(in the rows, 128 means zero)
Here are made-up things, facts about them, and rows of numbers that follow some of those facts. Name the thing behind each unnamed row.

Facts:
bapi: Π 471
batrus: α bisku; Π 471; σ 793
beser: α pletripan; Π 471; σ 534
biklor: α kliskek; Π 274; σ 793
bimi: α makli; Π 471; Ψ flostun; σ 793
bisku: Π 274; η bruki, biklor, floflen
branu: α trabe; Π 471; Ψ gridri; σ 793
briflum: α flepa; Π 274; Ψ revila; σ 534
brivebi: α stido; Π 471; Ψ sisek; σ 793
brodok: α bisku; Π 471; Ψ skena; σ 793
broku: α drigra; Π 471; Ψ trabe; σ 793
brugro: α plerik; Π 274; η plerik; Ψ topun; σ 793
bruki: α kliskek; Π 471; σ 793
dastus: α flepa; Π 471; Ψ stefabam; σ 793
deskom: Π 274; η tride, fuskunos
deso: α poza; Π 471; σ 534
direk: α makli; Π 274; σ 534
distapa: α flubrum; Π 471; Ψ skogru; σ 534
divam: Π 471; Ψ klobru
donek: α bapi; Π 471; σ 534
dradran: α makli; Π 471; Ψ sogrego; σ 534
dragrar: α pabra; Π 471; σ 793
draklo: α mekam; Π 471; η beser; σ 534
drevuskur: Π 274; Ψ fusi
drigra: Π 471; Ψ zuretu
druril: α makli; Π 274; σ 793
drusim: α nokle; Π 471; Ψ pegrek; σ 534
duson: Π 471; Ψ brivebi
flamen: α kliskek; Π 471; η gragas, stogrenes; σ 793
fleki: α drigra; Π 471; σ 534
flepa: Π 471
flibudrak: α nokle; Π 471; Ψ lepem; σ 793
flilil: Π 471
floflen: α grizol; Π 471; Ψ trepa; σ 534
flonolor: Π 471; Ψ vidrur; σ 534
flostun: α stefabam; Π 274; Ψ skisos; σ 534
flubrum: Π 274
flunil: α zuplinom; Π 471; Ψ klekoplor; σ 793
fubam: α nokle; Π 471; Ψ tripa; σ 793
fudrel: Π 471; Ψ tupal
fusi: α duson; Π 471; Ψ donek; σ 793
fuskunos: α tostogruk; Π 274; Ψ grikem; σ 534
gaplil: Π 471; η bapi, flubrum, poza; σ 534
gestodruk: α trabe; Π 471; Ψ pladate; σ 534
getatro: α makli; Π 471; σ 534
gibrafler: α deskom; Π 471; σ 534
gragas: α kliskek; Π 471; σ 793
grasko: α maplas; Π 471; η dragrar, bimi; σ 793
gribredan: α tostogruk; Π 274; σ 534
gridri: α flepa; Π 274; Ψ brugro; σ 534
grikem: Π 274
grizol: Π 471; Ψ nagrabam
gruflusil: α flilil; Π 471; Ψ nazen; σ 793
gruskofe: α grizol; Π 274; η trabe, floflen, nebos, skelu; σ 534
gruskur: α skimil; Π 274; σ 534
kifim: α flepa; Π 471; Ψ leflim; σ 793
kigis: α flepa; Π 274; Ψ biklor; σ 793
kiskor: α drigra; Π 471; σ 793
klebri: α grizol; Π 274; Ψ lufu; σ 534
klekoplor: α stizas; Π 471; Ψ niza; σ 534
kliskek: Π 471; Ψ bimi
klobru: α kliskek; Π 274; η dastus, flilil; Ψ duson; σ 534
klorek: α drigra; Π 471; σ 534
laskun: α maplas; Π 274; Ψ branu; σ 793
leflim: α flepa; Π 471; σ 793
lepem: α tostogruk; Π 471; σ 793
lufu: α makli; Π 471; η flunil, flilil, flonolor; Ψ zalas; σ 534
makli: Π 471; Ψ pletripan
maplas: Π 274; Ψ mibru
matre: α tostogruk; Π 471; σ 534
mekam: Π 471; η sisek, memik, drusim
memik: α maplas; Π 471; σ 793
mibru: α grizol; Π 274; σ 793
nagrabam: α grikem; Π 471; Ψ sinon; σ 793
nasir: α plerik; Π 471; η bapi, steko; σ 793
nazen: α drevuskur; Π 274; Ψ deso; σ 534
nebos: α sebem; Π 274; Ψ fubam; σ 793
niza: α grizol; Π 471; η flubrum; σ 534
nokle: Π 274; η plerik, gibrafler, flibudrak
noror: α pabra; Π 274; η vaklol; σ 793
nudremu: α revila; Π 274; Ψ nuskek; σ 793
nuskek: α deskom; Π 274; η getatro, vograkes; Ψ grizol; σ 793
pabra: Π 471
pegrek: α trabe; Π 471; Ψ briflum; σ 534
pigri: α flepa; Π 274; σ 793
pladate: α pabra; Π 274; Ψ vovo; σ 793
plerik: Π 471
pletripan: Π 274; Ψ stizas
plidil: α pabra; Π 274; η matre, fleki; σ 534
pofan: α kliskek; Π 274; Ψ brodok; σ 793
poza: Π 274
pupes: α grikem; Π 274; Ψ skisto; σ 534
rabor: Π 274; η gruflusil, rigregrek, gruskur
remes: α grizol; Π 274; Ψ gribredan; σ 534
revila: Π 471; Ψ klebri
rigregrek: α sebem; Π 274; Ψ tostogruk; σ 793
roklefik: α steko; Π 471; η deso; σ 534
sebem: Π 274; Ψ stido
sinon: α revila; Π 471; Ψ floflen; σ 793
sisek: α tostogruk; Π 274; Ψ makli; σ 793
skeklo: α divam; Π 471; η fleki, zuzevi, tripa; σ 793
skelu: α plerik; Π 471; σ 793
skena: α maplas; Π 274; Ψ kigis; σ 534
skimil: Π 274; η drevuskur, skelu, batrus
skisos: α bisku; Π 471; σ 534
skisto: α steko; Π 471; Ψ truflim; σ 793
skivi: α drigra; Π 471; Ψ maplas; σ 793
skogrok: α pletripan; Π 471; σ 793
skogru: α zuzevi; Π 471; σ 534
sogrego: Π 274; Ψ tride
stefabam: Π 274; Ψ kiskor
steko: Π 471
stido: Π 274; Ψ tora
stizas: Π 471
stogrenes: α sogrego; Π 274; σ 793
storezi: α tostogruk; Π 274; η flepa, skogrok, vipi; Ψ stogrenes; σ 793
stuflagel: α sebem; Π 274; σ 793
topun: α revila; Π 471; Ψ nebos; σ 534
tora: Π 471; η veklik
tostogruk: Π 274; η flepa; Ψ sebem
trabe: Π 471; Ψ pigri
trebre: α mekam; Π 274; η pletripan; σ 534
trepa: Π 471; η fleki, kiskor
tride: α bisku; Π 471; σ 534
tripa: α flubrum; Π 471; σ 534
truflim: α tora; Π 274; Ψ storezi; σ 793
tupal: α kliskek; Π 471; Ψ rabor; σ 793
vaklol: α drevuskur; Π 471; σ 534
veklik: α deskom; Π 274; σ 534
vidrur: α makli; Π 274; η stuflagel, brodok, revila; Ψ vipi; σ 793
vipi: α trabe; Π 471; σ 793
vograkes: α steko; Π 471; Ψ kifim; σ 534
vovo: α stido; Π 274; Ψ drevuskur; σ 534
zalas: Π 274; Ψ fuskunos; σ 534
zuplinom: Π 274; η klorek
zuretu: α tostogruk; Π 274; Ψ kliskek; σ 534
zuzevi: Π 471

Known rows:
[117 143  65 108 127 106 147 141 190  99 128 103 133 107 119  79  88  86
 129 171 129  74 172 112 120 164 143 120  91  91 141 140 116 153 130 129
 103 119 135 154 138 115 145 140 134 132 134 161 115 143 101 168 159] -> skisos
[107 120 146 107 126 188 125 128 120  95 156 160 141 159 164 192  87 149
 147  93 155 192 107 169 172 115 122 134 157 152  92 155 105 105 145 136
 144 168 176 176 157 142 119  92 143 100 109 107 106 173 144 168 166] -> makli
[112 102 115 142 134 134 141 106  98 125 130 136 113 120  82 118 130 113
 160 106 158 143 141 126 152  94 154 112  81 146 165  95 163  98 121 127
 105 155 109 134 107 119 145 104 130 112 148  96  44 178 119 189 125] -> zuzevi
[127  99 134 148 124 154 135 146 112 105 134 117 130 154 111  73 136  97
 136 125 144 150 147 111 133 135 141 135 121 160 142  88  95 109 142 165
 139 130 137 120 133 139 166 106 138 111 149 112  77 162 163 188 151] -> bisku
[172 121 134 165 120  86 100 111  68 124  93 149 125 144  85 135 193 171
 139 125 138 137 138 111 135 118  84 121 150 121 155  63 169 109 143 126
 151 118  72 129  82 143 127 112 125 140 125  92 122  93 113 108 114] -> skelu
[151 131 172 141 137 113  91 143 105 150 114 145 130 135 143 162 168 174
 105  91 120 163  87 133 109 106 104 136 159 161 106 121 141 103 117 129
 150 125 103 112 112 147 116 121 111 139  99 117 166  84 149  64  95] -> truflim
[108 125  84  81 144 102 144 147 213 144 159 125 140  82 142 118  63  98
 116 141 108 103 132 135  75 139 147 136  96 116 101 201 106 139 110 116
  98 128 155 156 148 121 133 127 108 135  85 197 133 128 129 132 135] -> zuretu
[161 144 150 169 122 108  86 140  93 106  90 121 124 150 122 121 196 162
 110 123 147 137 124 105 136 131 104 126 144 143 144  58 150 114 135 140
 150 118  74 114  94 144 129 129 129 134 138  88 141  93 124 101 121] -> leflim
[201 128 169 129 117 132 140 124  13 188 131 157 148 133 138 196 177 172
 156 108  92 132  65 142 111 109  85 120 143 131 162 114 188  93 109 135
 185  85 120 124 111 109 116 120 146 187 117 142 150 123 138  60  78] -> nebos
[115 107 136 157 113 159 133 113 104 114 139 115 114 141 109  98 141  95
 132 134 153 146 141 116 139 136 151 137 111 142 142  98 112 124 145 139
 125 141 133 112 123 131 137 117 135  99 161 102  80 154 142 185 147] -> grikem
[121 141  46  96 140  99 177 128 159 117 120 120 128  89  99 102  80  96
 160 147 122  62 160 121 161 128 146  94  63  84 168 127 169 126 109 119
  92 122 121 166 132  93 149 136 138 151 130 151  84 180  77 165 134] -> tripa
[106  98 160 124 130 169 138 119 115 150 159 139 126 132 137 142 113 117
 136 104 131 169 109 146 115 108 150 140 128 160 112 155 107 116 126 132
 128 146 160 116 142 129 127 109 124 108 130 129 104 153 163 149 125] -> fudrel
[146 134 174 139 118 119  87 102  84 156 120 148 126 136 141 191 173 184
 112 116 131 156  95 148 110 108 106 131 161 133 126 137 157 125 127 108
 144 134 109 114  93 138  89 130 113 125 114 102 176  75 119  67  94] -> flunil
[ 89 204  87  92  89 100 148  83 168  82 119 129 106  29 125  91  99 107
 187 111 114  93 140  78 171 173 118  76  78  57  92 150 138 218 138 158
  78 127 114 135 105 106 160 146 142 193 138 190  56 138 117 204 145] -> veklik
[139 134 179 138 143 121  98 138 104 150 101 145 129 149 141 153 166 183
 120  88 115 156 105 134 128  91 107 125 177 156 111 115 135 115 119 133
 148 127 106 100 122 141 122 131 117 140 120 105 172  89 145  62  82] -> nudremu
[131 109  69  63  82 105 169 167 157  83 111 116 163 141 129   7  95  98
 111 183  66  86 195 121 147 197 135  93 120  84 173 156  54 121 160 218
 132 102 198 157  89 143 192 123 115 141  84 145 135 137 138 174 149] -> draklo
[126 155 190 124 105 139  76 156 104 123  92 118 135 137 196 152 177 178
  47  84 117 155  75 152 139 111 141 119 117 176 128 132 131 106  99 157
 133 149 124  99  76 145 119 152 104 103 112  86 214 102 116  72  79] -> vidrur
[117  76 143 122 128 145 151  91  92 167 164 163 128 125 100 155 112 127
 165 106 124 170 124 153 112  96 131 137 134 138 125 158 125 113 134 120
 129 145 160 131 126 130 127  92 119 114 115 135  85 150 151 156 116] -> trabe

Rows to name:
No name comes twice in this set of rows, the named rows included.
[171 133 149 198 153 107  92 176 115 102  84 114 134 159 117 116 192 146
  93  93 148 133 115 101 146 108  94 151 130 170 124  20 140 102 110 127
 156 111  61 116 142 146 147 134 141 119 157 113 158 127 113 100 132] -> grasko
[100 114 136 140 152 153 138 160 129 104 112 110 118 146 116  70 126 105
 136  93 148 143 145 113 164  99 167 112  98 180 148  77 117  92 115 167
 113 146 116 110 138 125 178 118 135 116 159  94  65 187 151 182 125] -> trepa
[155 158 164 165 112 129  74 157 104  93  91 100 123 162 153 108 197 154
  86 136 151 135 120 102 130 152 117 128 151 156 138  63 127 123 139 155
 153 117  84 101 100 147 126 142 130 128 145  79 162  86 136  98 128] -> flamen
[158 136 127 161 140  84  99 128  84 122  81 140 115 127  91 138 186 170
 131  96 145 133 118 110 164  94 108 104 114 140 162  53 196  87 115 123
 131 132  52 129  80 135 133 118 121 142 123  77 107 117 103 105  99] -> kiskor
[131  57 147 142 116 158 143 105  90 125 153 175 171 165 116 190 107 144
 128  88 132 180 134 192 133  88  94 172 128 137 116 143  96 114 127 113
 149 158 189 180 147 144 134  93 138  48 132 156 159 186  83 183 150] -> pletripan
[133 100 146 178 134 162 126 139 119 109 148 112 131 161 111  93 139  88
 140 136 162 149 151 107 107 141 126 165 136 156 121  77  85 136 147 137
 146 122 130 117 166 137 151 114 152  99 177 134  92 154 157 185 170] -> rabor
[136 101  77 135 123 112 162 175 183  88 114 101 173 145 119  57  98  79
  85 150 103  70 183 132 128 150 116 158  83 104 141 109  65 146 114 142
 127 106 167 163 168 127 181 149 142  80 156 197 191 183  67 177 166] -> trebre
[113 141  46  89 170 138 155 199 214  99 126  68 122 160 145  66  63  71
  98 210 146  55 172 125 143 154 202 110 102 132 183 132 128  80 120 125
 104 119 137 152 168 108 128 149 130 128 123  83 117 158 122 120 159] -> roklefik
[ 82 110  95  68 162 106 188 100 176 162 125 153 138 121  99 111  52 138
 195 133  84  87 194 156 128  91 125 102 157  79 127 201 113 165 123 115
  97 126 168 137 163 100 151 141 124 146 131 173 136 138 104 127  95] -> floflen
[190 180 212 144 103 177 115 167  38 153 126 113 152 130 212 177 188 148
 112  90 100 131  28 120 108 141  96 135 128 166 121 105 146 134  93 168
 191  76 123  87 143 108 131 158 169 189 160 169 192 132 155  64  92] -> brugro
[109  86 154 126 136 138 103 129 143 159 174 136 128 107 132 137 113 110
 116 103 147 181 107 137  44 112 156 156 101 182 104 168 104 109 116 129
 115 155 141 125 120 141 133  90 100 101 100 154  90 126 174 156 125] -> kliskek
[115 127  34  88 161 118 163 143 186 123 134  91 115 141 110 106  65  87
 132 221 153  52 183 141 131 140 192 104  99  97 203 151 166  96 124  90
  92 128 128 168 142  96 103 139 126 124 123  83  99 149  89 128 148] -> deso
[107 136 166 165 105 174 109 128 120  87 137 100 125 132 145  93 148  94
 121 115 162 151 131 103 124 148 141 145 106 158 109  93  86 163 135 159
 128 139 130 101 138 132 154 133 150 100 187 134 101 155 147 200 157] -> nokle

Now the same things, written a new way:
Some things and their rows:
[112 187 135 132 148 163  91 150 124 118 118 120 140 122  77 101  93 117
 168 106 117 126 134  90 150  95  86] -> grikem
[140 148 106 115  90 121 153  90 140 128 127 129 119 141 124 123 124 110
 152 121 147 126 154 134 121 132 111] -> donek
[126 127 130 113 151 132 129 128 125 126 110 155 120 147  99 123 131 110
 114 108 153 126 133 133 134 155 125] -> skisto
[ 90 130 125 123  79 117 133 130 125 138 119 158 110 146 104 114 138  99
  92 135 136 114 121 150 132 174 120] -> laskun
[117 178 136 117  91 141  85 103 123 143 120 165 124 138 140 119 144 123
 150  95 144 109 123  99 115 141 136] -> flepa
[126 182 154 136 116 145 115 116 127  92 129 134 110 160 106 121 136 139
 133 153 148 118 123  97 114 134 127] -> plerik
[141 157 126 124  75 141  98  99 125  84 145 151 112 143 111 137 118  94
 140  92 131 105 133 126 103 135 182] -> stizas
[119 142 164 126 143 116 151 114 140 153 139 138 119 153 146 119 138 124
 137 131 141 120 145 138 131 129 125] -> remes
[125 126 120 114 149 136 126 133 129 122 114 155 121 147 104 125 128 108
 114 108 156 126 134 134 139 154 122] -> batrus
[129 146 137 121 121 119 151 103 140 142 134 133 119 146 136 121 130 118
 144 125 143 122 149 135 127 129 118] -> direk
[113 156 168 129 110 139 112 148 127 130 145 156 121 153 132 124 144 125
 132 137 138 114 114 116 124 129 164] -> drigra
[126 128 128 113 150 133 127 128 126 126 111 154 121 145  98 123 130 110
 113 107 153 126 134 132 136 153 122] -> stuflagel
[122 142 169 125 130 116 154 111 140 163 144 135 122 151 136 123 140 132
 130 128 134 123 146 139 129 126 132] -> flonolor
[137 131  99 108 123 135 129 115 127 113 104 150 121 140  87 125 124 103
 120 101 157 130 139 130 130 155 116] -> stogrenes
[126 127 128 113 147 132 129 127 126 124 109 155 120 146  99 123 131 109
 114 108 154 126 134 132 134 154 124] -> truflim
[140 135  79 126 126  92 132 104 142 134 125 136 129 145 106 127 124  90
 143 129 165 114 143 126 108 102  92] -> niza
[126 118  96 122 171 110 109 132 128 127 110 158 131 150  84 126 130  96
 102 116 170 116 125 126 124 130 106] -> nasir
[123 160 101 129  90 136  89 118 133 114 148 147 133 148 116 127 137 126
 122 134 152 112 119 108 117 116 140] -> deskom

Rows to name:
No name comes twice in this set of rows, the named rows included.
[117 133 161 122 184 131 130 132 125 128 112 153 116 157 104 119 137 123
 104 123 153 123 131 129 137 155 122] -> flibudrak
[126 182 122 143 125 137  96  98 130  84 136 130 119 164 105 121 137 147
 115 161 160 111 123  92 109 124 116] -> nokle
[111 152 134 122  44 138 140 168 124 151 128 157 128 161 139 122 164 140
 138 186 160 133 108 108 121 140 146] -> divam
[114 192 159 111 185 156  90 139 148 124 150 134 121 118  87 116 131 124
 148  99 129 123 105  89 155  93  89] -> revila
[123 160 137 123  93 138 111 142 128 120 136 152 120 145 112 127 135 110
 143 130 142 117 116 111 118 123 146] -> steko
[127 127 120 111 132 131 132 125 125 123 109 155 120 146  99 124 132 107
 114 112 156 127 133 133 132 157 125] -> sinon
[119 170 140 131 183 126 117  95 148 171 145 100 149 124  76 111 112 151
 123  99 114 127 156 116 152  76  67] -> lufu
[129 145 139 115 127 117 153  97 138 132 136 130 121 144 139 110 132 114
 144 132 145 123 147 138 128 125 127] -> matre
[127 126 126 113 140 132 131 127 125 124 109 155 120 148 101 123 131 109
 113 110 154 126 134 134 132 156 127] -> nagrabam
[116 172 161 118 215 132 131 114 152 150 137 115 125 123 107 104 115 124
 156  99 128 126 143 114 160  95  58] -> klebri
[109 167 159 136 202 136 131 130 137 154 121 108 138 131 106  95  95 125
 163 107 117 126 160 116 161  96  62] -> fuskunos
[136 129  91 109 120 138 128 120 129 109 108 151 121 141  93 127 121 101
 122 102 159 129 138 131 134 156 114] -> biklor
[123 121 107 116 145 140 124 139 132 116 120 157 122 148 111 128 125 106
 115 108 159 126 134 136 143 157 119] -> skelu
[123 162 138 118  91 142 113 130 126 111 140 147 122 143 120 118 137 115
 141 135 141 119 116 114 121 125 156] -> zuzevi
[124 134 129 111 151 132 119 117 124 135 103 160 122 143 106 119 133 111
 117  94 154 123 135 127 133 158 118] -> skogrok

